Each row, then roughly how far along a hidden order it lies, from 0 to 9
[-0.09  1.26  2.20  1.37 -0.64  1.30 -0.15 -2.30 -0.25 -2.01  3.91 -1.54
 -0.06 -0.43  0.85  0.40  2.01  0.75 -0.95  3.36]
3
[-1.04 -0.75  0.86 -0.56 -0.56  0.17  0.23 -1.50 -0.49 -0.43 -0.19  1.73
  0.10 -1.23 -0.23  0.64 -0.65  0.17 -0.16 -3.92]
7
[ 2.18  0.22 -0.17  1.44  0.00  1.73  0.97  0.93  1.55  0.59  1.20 -1.32
  1.25 -0.18 -0.38 -2.61 -0.98  1.36  0.50 -2.95]
2
[ 3.14 -0.72  1.70  3.30 -1.85  0.43  0.56 -3.40  0.46  1.68  0.56 -3.79
 -0.42  0.48 -2.23 -1.42  0.99  0.65  1.30 -2.16]
4
[-3.21  1.18  0.47  1.34 -0.04  1.52  0.76  2.42 -0.80 -2.99  1.48  0.52
 -0.31 -0.77 -0.05 -0.55  1.42  0.32  0.28  5.10]
6
[ 5.49 -0.14  1.92  5.96 -1.02 -0.45 -0.86 -5.60  1.89  0.11  1.92 -4.30
 -1.01 -0.81  1.44 -0.75  2.20  0.45 -0.35 -0.92]
6
[ 3.92 -0.55  1.73  2.21 -0.41  0.54  1.07 -3.34  1.18 -0.65  0.05 -0.70
  0.31 -1.21 -0.21 -0.07 -0.54  0.20 -0.67 -1.62]
2
[ 6.15  1.30  1.12  4.36 -0.17  2.10 -1.95 -2.10 -0.65  0.24  2.34 -3.93
  0.24  0.68 -0.18 -1.64  2.27  0.57 -0.33  3.26]
3
[ 1.81 -0.26  0.13  1.69 -0.34 -1.49 -0.37 -3.59  0.78  1.01  2.19 -1.23
 -0.07 -1.01  1.77 -3.27  0.79  0.52  0.38  2.56]
8
[ 2.01  0.20  1.72  4.80 -1.42  2.10 -0.52 -2.24  1.55 -0.16  2.90 -3.89
  0.90 -0.46  0.36 -2.80  0.93  0.35 -0.32  3.19]
1
[ 5.83  0.66  1.35  2.64 -0.16 -0.90 -1.18 -1.18  0.52  1.41  3.74 -1.26
  1.16  0.26 -0.12 -1.93  1.41 -0.55 -0.26  1.69]
5
[ 2.48  0.71  0.37  1.95 -0.46  1.97  0.48 -0.83 -0.58 -2.13  1.49 -1.79
  0.25  0.25 -0.01  1.10  0.33  1.28 -0.84  1.71]
2
[ 2.09  0.88  2.27  2.39 -0.74  2.08  0.06 -0.69  0.29 -0.33  2.58 -1.38
  0.16  1.11 -2.28  0.33  3.61  1.75 -0.58 -0.36]
3
[-2.36 -3.06  2.18 -0.25 -0.81  1.88  1.09 -1.45 -0.70  1.50  2.07  0.86
  0.22 -0.96  1.50 -0.73  1.87  0.04  0.83  4.50]
7
[-0.75  0.40  1.32  0.31  0.76 -0.94  1.57  0.38 -0.12 -2.16  0.13 -0.03
  0.55 -0.19 -2.11  0.56  1.98  0.77 -3.81  1.93]
1
[ 3.17 -0.22  0.41  2.15 -0.17  0.43 -1.15 -1.33 -0.66  0.67  1.70  0.26
  0.16  0.17  0.05 -0.97  0.35  1.59  0.00 -3.29]
9
[ 0.32  0.03  1.17  3.57 -0.84  1.34  0.89 -1.14  0.87 -0.67  2.40 -2.23
  1.09 -1.32 -0.11 -2.05  1.72  0.96  0.43  2.44]
3
[ 6.63  1.65  0.84  4.75 -0.50  0.95 -1.70 -0.34 -0.85 -1.14  3.62 -2.96
 -1.58  0.94 -1.05 -1.56  1.25  1.00 -0.24 -2.59]
3
[ 6.37 -0.74  0.27  2.55 -0.41 -1.33  0.99 -2.00  0.29  1.70 -0.09 -2.48
 -0.93 -0.87 -0.67 -3.71  0.14  0.35  0.04 -1.07]
5
[-1.92  0.05  1.40 -0.73 -0.53  0.08  1.18 -0.52  1.38 -0.74  1.62  1.33
  0.75  0.39 -0.51  1.45  1.17  1.08  0.50 -0.98]
4
[ 3.69  0.23  0.90  0.95 -0.29 -1.07 -1.87 -2.30 -0.50  2.54  1.67 -3.13
 -0.02  2.21 -1.49  0.63 -1.58 -0.12 -0.19  1.11]
7
[ 6.23 -1.79  2.17 -0.46 -1.14  2.28  0.25 -2.16  0.34  2.13  1.72 -1.26
 -0.17  1.46 -0.14 -0.19  0.47 -0.37  2.09 -1.99]
8
[-4.27  3.32 -2.37  1.69  1.01  6.49  0.42  5.53 -1.16 -4.52 -1.02  7.02
  2.57 -2.59 -2.02  1.67 -2.18  1.90  3.18 -3.41]
5
[ 5.74 -0.08  1.39  0.60 -0.66 -2.42 -2.27 -1.44  1.75  0.82  2.57 -2.70
 -0.46  0.05 -0.19 -1.94  0.00  1.08  0.38 -0.57]
0

Part 2:
[-4.16 -6.65  0.40 -1.81  0.24  1.17 -0.44 -1.54  0.01 -1.98 -1.08 -2.57
  0.04  0.47  4.11  5.11 -0.99 -3.27 -2.35  0.63 -0.09  0.42 -0.84  1.71
 -1.45  2.23 -0.19  0.59  2.52 -2.11 -1.39  1.78 -0.46  0.03 -1.46]
5
[-2.50 -2.14  0.41 -0.81  0.09  1.25 -0.13 -0.67 -0.02 -0.70 -0.22  0.70
  2.06  0.17  2.44  0.99 -0.27 -1.14 -0.88  0.97  0.01  0.13 -0.34  1.36
 -0.69  0.77 -0.04  0.42  1.50  1.40 -0.34  2.00  0.17  1.63 -0.41]
6
[-3.75  4.53  1.70 -2.95  0.70 -0.09 -2.36  0.16  1.64  0.99 -1.84  3.61
 -0.25  0.01  0.61  5.26 -1.12 -2.23 -2.20 -1.14 -0.16  1.16 -0.44  1.31
 -0.85  1.63 -0.40 -0.52 -1.01 -7.63  1.33  3.01  1.35 -0.50 -3.88]
3
[-2.34  2.07  0.75 -1.30  0.58  0.28 -0.32  0.39  0.25 -0.86 -0.55  1.01
 -0.47  0.43  2.40  3.13  0.97 -0.94 -1.22 -0.02 -0.03  0.55  0.40  0.83
  1.43  3.11 -0.16  0.32  1.09 -2.16  2.02  0.88  2.44 -1.08 -1.11]
3
[ 3.55 -0.93  0.27 -0.46  0.09  1.95 -0.29 -0.29  0.27  1.61 -0.24  0.72
  3.12  0.07  1.75  1.34 -0.53 -0.59 -0.11  1.53 -0.01  0.20 -0.27  1.83
 -0.44  0.20 -0.07  0.24  4.12  2.47 -0.55  3.84 -0.66  3.31 -0.61]
9
[-0.97  1.53  0.85 -0.72 -0.02  0.02 -0.48  0.21  0.44  0.03 -0.20  2.80
  0.37  0.03  0.88  1.50 -0.14 -0.46 -0.52 -0.17 -0.03  0.23 -0.30  0.70
  0.43  2.05 -0.12  0.12 -0.11 -1.94  0.99  1.71  2.06  0.47 -0.99]
4
[-0.55  5.80  0.91 -0.45  0.41 -0.12 -0.52  1.07  0.55  0.67 -0.03  3.96
  0.10 -0.08  0.22  0.43  1.00  0.54 -0.39 -0.32 -0.02  0.24  0.63 -0.04
  2.10  1.97 -0.06 -0.02 -0.69 -1.22  2.28  0.78  2.98  0.46 -0.70]
3
[-2.45 -4.16  0.20 -0.93  0.15  0.87 -0.12 -1.07 -0.18 -1.57 -0.35 -0.93
  0.29  0.33  3.19  2.76 -0.32 -1.78 -1.34  0.80 -0.02  0.14 -0.59  1.21
 -0.44  1.93 -0.09  0.66  2.11 -0.78 -0.85  1.59  0.60  0.70 -0.19]
5
[ 3.99  2.92  0.89 -0.91  0.13  1.51 -1.05  0.20  0.86  2.88 -0.58  3.27
  3.22 -0.11  0.46  1.69 -0.78 -0.47  0.10  0.99 -0.06  0.36 -0.21  1.63
 -0.94 -0.99 -0.15 -0.31  3.11  0.60 -0.26  5.15 -0.59  3.69 -1.69]
9
[-0.66  5.67  0.92 -0.13  0.56  0.21  2.31  2.92  0.68 -0.89  0.90  4.90
 -0.22  1.11  1.02  0.34  4.85  3.21 -0.20  0.24  0.49  2.84  1.64  0.24
  6.61  3.84  0.06  0.57  1.13  0.50  3.34  0.80  4.53 -0.03  0.31]
0
[ 1.63 -3.70  0.31 -1.07  0.14  2.40 -0.29 -0.78 -0.05  0.73 -0.74 -1.59
  2.74  0.24  2.87  3.12 -0.57 -1.72 -0.91  1.91 -0.03  0.34 -0.58  2.16
 -1.11  0.86 -0.13  0.43  6.40  2.24 -0.73  5.27 -0.91  3.13 -0.73]
9
[-0.45  0.47  0.90 -0.80  0.10  0.89 -0.84 -0.11  0.66  1.04 -0.49  2.91
  2.29 -0.03  1.10  1.08 -0.64 -0.75 -0.68  0.56 -0.06  0.29 -0.25  1.47
 -0.36 -0.08 -0.14 -0.13  0.32  0.30 -0.25  3.03 -0.43  2.11 -1.53]
7
[ 1.58 -3.19  0.49 -1.39  0.15  2.17 -0.48 -0.70  0.16  0.89 -0.76 -0.43
  2.45  0.20  2.64  2.50 -0.65 -1.69 -0.94  1.28 -0.05  0.38 -0.52  1.98
 -0.92  0.74 -0.14  0.32  4.00  1.52 -0.22  3.88 -0.61  2.67 -1.28]
8
[-1.17 -2.24  0.44 -0.40  0.05  0.69  0.02 -0.51 -0.08 -0.89 -0.12  0.76
  0.21  0.18  2.12  1.66 -0.16 -0.97 -0.45  0.51  0.01  0.13 -0.29  0.57
  0.02  1.63 -0.03  0.52  1.32 -0.11 -0.13  1.60  0.99  0.65 -0.26]
5
[-1.98 -1.04  0.22 -0.87  0.20  0.55  0.12 -0.43 -0.22 -1.71 -0.21 -0.77
 -0.45  0.34  3.10  4.11  0.56 -1.33 -1.33 -0.06  0.00  0.14 -0.29  0.79
  1.07  3.81 -0.06  0.73  2.25 -1.08  1.45  0.50  2.25 -0.30 -0.27]
4
[-3.05 -3.97  0.57 -1.16  0.17  1.13 -0.57 -0.93  0.19 -1.02 -0.70 -0.31
  1.65  0.28  2.70  3.86 -0.76 -2.05 -1.63  0.84 -0.04  0.26 -0.54  1.53
 -1.34  0.97 -0.14  0.42  1.95  0.16 -0.41  2.48 -0.64  0.96 -0.64]
6
[-1.04  6.52  1.13 -0.92  0.60 -0.23  0.01  1.76  0.71  0.51 -0.23  4.20
 -0.04  0.42  0.63  2.28  2.40  0.94 -0.64 -0.36  0.03  1.41  1.15  0.29
  3.07  2.60 -0.13 -0.03 -0.32 -2.67  2.87  0.74  3.73 -0.22 -1.45]
1
